[[154 138]
 [135 134]
 [139 119]]
->
[[139 119]
 [154 138]
 [135 134]]

[[127 123 122 129 131 124 127 129 123]
 [113 128 111 130 122 110 132 152 124]
 [121 130 129 124 132 128 130 124 134]
 [127 122 121 129 131 124 127 129 123]
 [112 129 111 130 121 109 133 153 125]
 [121 130 128 124 133 127 130 124 134]
 [117 126 112 131 124 112 131 148 122]
 [121 130 129 124 133 128 130 123 134]
 [114 128 111 130 122 110 132 151 124]
 [126 124 122 128 131 124 127 129 124]]
->
[[126 124 122 128 131 124 127 129 124]
 [127 123 122 129 131 124 127 129 123]
 [113 128 111 130 122 110 132 152 124]
 [121 130 129 124 132 128 130 124 134]
 [127 122 121 129 131 124 127 129 123]
 [112 129 111 130 121 109 133 153 125]
 [121 130 128 124 133 127 130 124 134]
 [117 126 112 131 124 112 131 148 122]
 [121 130 129 124 133 128 130 123 134]
 [114 128 111 130 122 110 132 151 124]]

[[125 147 146 113 124 138 133]
 [139 119 120 143 120 126 130]
 [131 117 129 117 155 144 114]
 [141 126 137 125 136 147 125]
 [131 140 141 126 124 137 152]
 [132 129 124 138 115 122 137]
 [125 143 141 120 123 133 141]
 [152 109 113 156 124 133 141]
 [127 131 121 139 110 114 134]]
->
[[127 131 121 139 110 114 134]
 [125 147 146 113 124 138 133]
 [139 119 120 143 120 126 130]
 [131 117 129 117 155 144 114]
 [141 126 137 125 136 147 125]
 [131 140 141 126 124 137 152]
 [132 129 124 138 115 122 137]
 [125 143 141 120 123 133 141]
 [152 109 113 156 124 133 141]]

[[123 129 141 103 126 132 116 128 112 114 108 128 113 127 123 131]
 [129 139 115 120 133 156 152 118 153 120 126 136 137 132 133 121]]
->
[[129 139 115 120 133 156 152 118 153 120 126 136 137 132 133 121]
 [123 129 141 103 126 132 116 128 112 114 108 128 113 127 123 131]]

[[121 129 124 136 127 129]
 [111 133 124 137 131 130]
 [110 141 114 135 134 130]
 [110 134 128 135 134 131]
 [107 134 125 140 134 130]]
->
[[107 134 125 140 134 130]
 [121 129 124 136 127 129]
 [111 133 124 137 131 130]
 [110 141 114 135 134 130]
 [110 134 128 135 134 131]]

[[113 138 136 134 127 133 122 138 128 136 131 129 123]
 [106 146 143 144 140 118 135 111 128 123 118 128 121]]
->
[[106 146 143 144 140 118 135 111 128 123 118 128 121]
 [113 138 136 134 127 133 122 138 128 136 131 129 123]]

[[131 156]
 [131 140]
 [125 110]
 [120 123]]
->
[[120 123]
 [131 156]
 [131 140]
 [125 110]]

[[152 114 120 150]
 [122 141 139 118]]
->
[[122 141 139 118]
 [152 114 120 150]]
---
[[131 147 104 143 128 154]
 [148 110 137 114 128 120]
 [139 140 146 118 127 113]
 [137 143 125 126 127 106]]
->
[[148 110 137 114 128 120]
 [139 140 146 118 127 113]
 [137 143 125 126 127 106]
 [131 147 104 143 128 154]]

[[106 113 138 150 136 120]
 [119 127 135 138 143 108]
 [121 120 126 133 127 118]
 [122 129 137 137 139 120]
 [133 143 136 131 127 145]
 [147 139 114 103 123 108]
 [108 110 132 147 132 114]
 [146 156 134 117 135 141]
 [113 121 137 148 121 146]
 [132 133 126 124 130 122]
 [107 125 152 156 157 116]
 [151 140 111  98 117 117]]
->
[[108 110 132 147 132 114]
 [106 113 138 150 136 120]
 [121 120 126 133 127 118]
 [113 121 137 148 121 146]
 [107 125 152 156 157 116]
 [119 127 135 138 143 108]
 [122 129 137 137 139 120]
 [132 133 126 124 130 122]
 [147 139 114 103 123 108]
 [151 140 111  98 117 117]
 [133 143 136 131 127 145]
 [146 156 134 117 135 141]]

[[144 147 151 135 110]
 [114 130 105 131 106]
 [138 129 114 111 150]]
->
[[138 129 114 111 150]
 [114 130 105 131 106]
 [144 147 151 135 110]]

[[142 123 130 128 134 136 129 129 121 133 122 122 113 126]
 [131 114 134 124 120 120 124 126 132 127 133 115 125 124]
 [115  99 157 124 111 126 126 121 123 145 137 151 143 131]]
->
[[115  99 157 124 111 126 126 121 123 145 137 151 143 131]
 [131 114 134 124 120 120 124 126 132 127 133 115 125 124]
 [142 123 130 128 134 136 129 129 121 133 122 122 113 126]]

[[131 115 135 119 137 133 116 133 126 125 126]
 [120 149 121 125 128 120 142 132 131 129 132]
 [136 125 135 121 133 134 120 127 132 130 125]
 [126 127 129 130 122 129 123 122 123 135 123]]
->
[[131 115 135 119 137 133 116 133 126 125 126]
 [136 125 135 121 133 134 120 127 132 130 125]
 [126 127 129 130 122 129 123 122 123 135 123]
 [120 149 121 125 128 120 142 132 131 129 132]]

[[117 141 150 119 114 133 140 105]
 [114 139 147 122 114 133 140 103]
 [106 125 130 138 120 130 139 105]
 [107 128 133 135 118 131 139 103]
 [109 133 141 129 116 132 141 102]
 [107 122 126 141 121 129 138 107]]
->
[[107 122 126 141 121 129 138 107]
 [106 125 130 138 120 130 139 105]
 [107 128 133 135 118 131 139 103]
 [109 133 141 129 116 132 141 102]
 [114 139 147 122 114 133 140 103]
 [117 141 150 119 114 133 140 105]]

[[120 129 126 117 143 137 131 131 137]
 [135 127 125 140 118 119 125 142 117]
 [128 142 121 146 135 116 119 149 129]
 [123 133 123 113 134 128 137 126 138]
 [141 125 130 133 119 139 130 135 131]]
->
[[141 125 130 133 119 139 130 135 131]
 [135 127 125 140 118 119 125 142 117]
 [120 129 126 117 143 137 131 131 137]
 [123 133 123 113 134 128 137 126 138]
 [128 142 121 146 135 116 119 149 129]]

[[137 119 106 130 127 116 113]
 [126 135 121 132 131 126 120]
 [113 117 118 132 132 117 126]
 [129 115 130 136 138 130 114]]
->
[[129 115 130 136 138 130 114]
 [113 117 118 132 132 117 126]
 [137 119 106 130 127 116 113]
 [126 135 121 132 131 126 120]]
